cols: P Q T A R F
Q_578: [-21  47 -20 -36 -19  57]
Q_550: [-10 -81  -5 -36 -19  57]
Q_478: [ 15   4   8 -92 -22  90]
Q_610: [-21  48 -20 -43 -28  21]
rest: [-21  48 -20]
[-43 -28  21]
chg Q_550: [-10 -81  -5 -37 -19  57]
3, [-36]
len: [-21  48 -20 -43 -28  21]
6
len: [-10 -81  -5 -36 -19]
5
down: [-92 -43]
A

cols: W H L Z
Q_31: [-88 -15 -45  -9]
Q_440: [-88 -15 -51 -19]
Q_550: [-62 -20 -28  -1]
Q_778: [-88 -15 -51 -18]
Q_451: [-32  -6 -33   7]
Q_610: [-88 -16 -27  -7]
chg Q_610: [-89 -16 -27  -7]
0, [-88]
rest: [-62 -20]
[-28  -1]
len: [-88 -16 -27  -7]
4

cols: V C E U N Y K X
Q_578: [-15 -45  48  53 -10  32  51 -66]
Q_451: [-34 -75  56 -31  12 -36 -23  10]
Q_949: [  4 -39  34  70  12  45  68 -58]
Q_610: [  4 -22   9  44   9  29  42 -36]
Q_550: [ -5  14 -19 -34  -8 -23 -35  23]
Q_478: [-20 -58  13 -36  20 -37 -28  20]
Q_667: [ -8  11 -21 -36 -12 -25 -35  17]
Q_778: [-21 -48   5 -13   4 -16 -12 -12]
Q_31: [ -8  -2 -17 -12 -12 -10 -12  -8]
Q_440: [-38 -20  56   3 -52  -3   4 -53]
tags:
[32] -> Q_769
[-66] -> Q_470
[51] -> Q_337
[52] -> Q_746
[-65] -> Q_32
[-53] -> Q_186
[-58] -> Q_823
[-36] -> Q_402
key Q_578 7: 
Q_470
len: [ -8  -2 -17 -12 -12]
5
len: [ -5  14 -19 -34  -8 -23 -35]
7
rest: [-15 -45]
[ 48  53 -10  32  51 -66]
which: [ -5  14 -19 -34  -8 -23 -35  23]
Q_550
which: [  4 -39  34  70  12  45  68 -58]
Q_949
down: [ 32 -36  45  29 -23 -37]
Y

cols: S J M B G
Q_478: [  4 -18 -31   0 -25]
Q_949: [  4 -18 -55   0 -25]
Q_625: [  4 -18 -31   0 -26]
Q_778: [ 10  77  30  -8 -58]
len: [  4 -18]
2
which: [ 10  77  30  -8 -58]
Q_778
Table of tags by key:
[0] -> Q_142
[-8] -> Q_707
[30] -> Q_599
key Q_778 3: 
Q_707
which: [  4 -18 -31   0 -25]
Q_478
rest: [  4 -18 -55   0]
[-25]
len: [10 77]
2

cols: nat Tivas faz Bibu Kodog Negu
Q_440: [ 9 16 30 -3 -3 -4]
Q_578: [-20  35 -33  -3   3  -2]
Q_31: [ 9 12 49  4  5  2]
Q_610: [-12  74   8   0  -3   1]
Q_625: [-28  24  58  -3   2  -1]
Q_478: [-49 -26  -5   2   1   1]
Q_667: [-18 -22  24   0   4   0]
Q_451: [52  6 -2  0 -2 -2]
Q_778: [  5  33 -38   3   6   2]
Q_949: [-46  -8 -21   1  -6  -3]
chg Q_478: [-49 -26  -4   2   1   1]
2, [-5]
down: [ 6 -6]
Kodog
key -> tag
[24] -> Q_692
[50] -> Q_627
[25] -> Q_369
[-22] -> Q_575
[-21] -> Q_321
[49] -> Q_149
[23] -> Q_224
key Q_667 2: 
Q_692

cols: dani gud rusi rifo
Q_451: [ -7  -2  -4 -11]
Q_578: [-4 -7 -6 -3]
Q_31: [ 59 -48 -72  61]
Q_478: [ 3  3 -7 24]
Q_778: [-14   3  -1 -22]
Q_667: [-7 -2 -4 -2]
Q_666: [-13   6   2 -22]
Q_610: [ 3  3 13 14]
down: [ -2 -22]
rifo
len: [-4 -7 -6]
3

cols: gor suvuz Fesuk soti dazi
Q_31: [ 51 -28 -43 -22 -96]
Q_625: [-60 -28 -45 -22   4]
Q_666: [-60 -28 -44 -22   4]
rest: [-60 -28 -44 -22]
[4]
chg Q_625: [-60 -28 -46 -22   4]
2, [-45]
rest: [-28 -44]
[-22   4]
which: [-60 -28 -44 -22   4]
Q_666

cols: Nivu Bomud kiz fabom
Q_31: [12  6 10 75]
Q_666: [ 19 -18  18  29]
Q_578: [ 19 -19  18  29]
len: [12  6]
2
rest: [ 19 -18]
[18 29]
down: [18 18]
kiz
key -> tag
[-17] -> Q_66
[-20] -> Q_703
[-19] -> Q_922
[19] -> Q_172
[20] -> Q_289
[-18] -> Q_933
key Q_666 1: 
Q_933

cols: res kes nosa Sipa zeso suli
Q_667: [ 29 -36 -43 -37 -68  34]
Q_949: [ 21 -27 -52 -18  46 -10]
Q_610: [-45  62  12  60 -24  59]
Q_625: [ 55  13 -61  38  10  14]
Q_440: [ 44  43 -32  -1  54 -47]
Q_578: [-21 -40  41 -72 -62 -40]
Q_666: [-4 32 73 24 19 25]
Q_451: [ 70  69  26 -30 -48  48]
Q_31: [-55  61  12  -5  -2  53]
Q_550: [  3  31  41 -65 -52  24]
down: [ 12 -61]
nosa
rest: [61 12]
[-5 -2 53]
len: [-21 -40  41 -72 -62 -40]
6

cols: kemu Fol Nek Fime gipu
Q_478: [-14 -37  -9 -45   4]
Q_949: [  3   0 -89 -55 -23]
Q_778: [-13 -37  -9 -45 -37]
down: [-14   3]
kemu
len: [  3   0 -89 -55 -23]
5
rest: [-13 -37  -9 -45]
[-37]
len: [-13 -37]
2
key -> tag
[-38] -> Q_505
[-9] -> Q_448
[-23] -> Q_226
[-37] -> Q_136
[-8] -> Q_469
[-22] -> Q_961
key Q_778 4: 
Q_136

cols: fum rel zudun Rizil gidi kemoz vid
Q_778: [-81  33 -33 -16  36  33  33]
Q_478: [-52  20  -9   5 -25  12 -22]
Q_451: [-81  34 -33 -16  36   0 -14]
Q_440: [-82  22  37   8  54   3  67]
rest: [-81  33 -33 -16  36]
[33 33]
len: [-81  34 -33 -16]
4
len: [-52  20]
2

cols: serar Nipo Nos vomo Gir ved sudo
Q_666: [-29 -30 -48  62 -54  85  67]
Q_550: [ -9   5  38 -56 -18 -43 -22]
Q_478: [-29 -30 -48  62 -54  85 -22]
Table of tags by key:
[-22] -> Q_93
[-18] -> Q_800
[-21] -> Q_363
[-55] -> Q_766
[-19] -> Q_595
[-54] -> Q_686
key Q_550 4: 
Q_800
down: [ -9 -29]
serar
down: [-18 -54]
Gir
rest: [-18 -43]
[-22]

cols: Fezab vimu ralub latet mepil tefem lan Pev
Q_440: [ 27 -76 -66  47  64 -24   8   3]
Q_610: [ 33 -62 -57  43  76 -44  24  19]
Q_625: [ 48 -52 -74  19  55 -43  26  14]
len: [ 27 -76 -66  47  64 -24   8   3]
8
chg Q_625: [ 48 -52 -74  18  55 -43  26  14]
3, [19]
key -> tag
[47] -> Q_351
[26] -> Q_977
[-43] -> Q_35
[27] -> Q_954
[48] -> Q_833
key Q_625 0: 
Q_833
which: [ 27 -76 -66  47  64 -24   8   3]
Q_440
chg Q_610: [ 33 -62 -57  43  75 -44  24  19]
4, [76]
chg Q_440: [ 27 -76 -66  47  65 -24   8   3]
4, [64]

cols: Nomo gav zivi Bovot zis dek kinim sasu
Q_667: [ 67  12  81   1  42  -9 -46 -24]
Q_478: [ 55  20  52  26  17 -12 -21 -20]
Q_451: [-28  -6 -36   9  -3  12  30   5]
Q_949: [-14 -67 -23  14  27 -43 -46  13]
Q_610: [-25   3 -42  -1  -7   3  27  15]
Q_666: [ 32 -25   3  36  30 -16 -12 -22]
Q_578: [-1 13 -5 -2  2  2 10  8]
Q_440: [ -2  14 -16 -52 -20  75 -14 -55]
len: [55 20 52 26 17]
5
down: [-25  32  -1  -2]
Nomo
chg Q_451: [-28  -6 -36   9  -4  12  30   5]
4, [-3]
down: [-28 -14 -25  32  -1]
Nomo

cols: Kon nule kaza kod vik todim Zama kol
Q_610: [ 52  30   2   2  -9   5 -25   7]
Q_451: [  6 -52 -74 -74  18  10 -41  22]
Q_440: [ 50  29   1   1  -6   1 -24   6]
Q_666: [ 53  20 -10 -10  -9 -18 -30   4]
Q_778: [ 20  12  -2  -2   2   3 -10   3]
Q_625: [ 12 -45 -72 -19  -1   0 -42  22]
Q_949: [ 45  17 -12 -12   1 -18 -26   3]
Q_478: [ 31   3 -19 -19   0   0 -24   8]
Q_578: [ 39   0 -20 -20 -18  10 -33  14]
chg Q_478: [ 31   3 -18 -19   0   0 -24   8]
2, [-19]
rest: [-19   0   0]
[-24   8]
Table of tags by key:
[-33] -> Q_658
[-30] -> Q_791
[-12] -> Q_634
[-24] -> Q_361
[-42] -> Q_712
[-23] -> Q_485
[-25] -> Q_24
[-41] -> Q_92
[-26] -> Q_682
[1] -> Q_991
[-11] -> Q_654
key Q_949 6: 
Q_682
len: [50 29  1  1]
4
rest: [  0   0 -24]
[8]

cols: Bunu Vorap mufe mafar kodir deg Pil fama sus tugi
Q_625: [-39 -32 -29  37 -19 -68 -28  -5  60  51]
Q_478: [-30 -15  35   0 -63  16 -61  26  24 -46]
Q_610: [-48 -24 -21   9 -37  -6  42 -34 -26  33]
Q_451: [-25 -68 -32   8  -3 -76 -64  27  91  28]
Q_550: [-25 -68 -32   8  -3 -10 -18   8  19 -58]
Q_578: [-38 -32 -26  39 -18 -79 -20  -1  55  38]
Q_949: [-31  -4  -2  39 -27   0 -21   2  41  16]
Q_666: [-39 -33 -46 -13 -20  25  64 -15 -28 -33]
Q_440: [-36  69 -44 100 -18  -1  -8 -25 -36 -15]
Q_667: [-25 -68 -32   8  -3 -10 -18 -24  19 -58]
Q_31: [-35 -41 -24  38 -23 -69 -33   9  59  30]
down: [-21 -32 -32 -26  -2 -46 -44 -32 -24]
mufe
Table of tags by key:
[-28] -> Q_807
[-18] -> Q_603
[43] -> Q_422
[32] -> Q_6
[-21] -> Q_946
[-33] -> Q_46
[33] -> Q_296
[42] -> Q_83
[-61] -> Q_936
key Q_610 6: 
Q_83
len: [-38 -32 -26  39 -18]
5
down: [-39 -30 -48]
Bunu
which: [-39 -32 -29  37 -19 -68 -28  -5  60  51]
Q_625

cols: guzod ketub varu saza razu kir Sodan
Q_778: [-16 -21 -17 -67 -65   2   9]
Q_667: [-16 -21 -17 -67 -19   2   0]
Q_949: [-30 -21  -1 -67 -20   2   0]
len: [-30 -21  -1 -67 -20]
5
which: [-16 -21 -17 -67 -65   2   9]
Q_778
which: [-30 -21  -1 -67 -20   2   0]
Q_949
down: [-19 -20]
razu
rest: [-21  -1]
[-67 -20   2   0]

cols: Safu Busez baze Fof Melu perim
Q_550: [ 30 -42 -22 -76  -4 -32]
Q_440: [ -4 -18   6   5 -14   0]
Q_778: [ 28 -18 -16 -15 -14 -27]
Q_478: [ 20  25 -23  10  -2 -18]
Q_578: [-35  -9 -57  29  23  31]
Q_667: [  0  23  20 -13 -34  -8]
chg Q_478: [ 20  25 -23  10  -2 -19]
5, [-18]
chg Q_440: [ -5 -18   6   5 -14   0]
0, [-4]

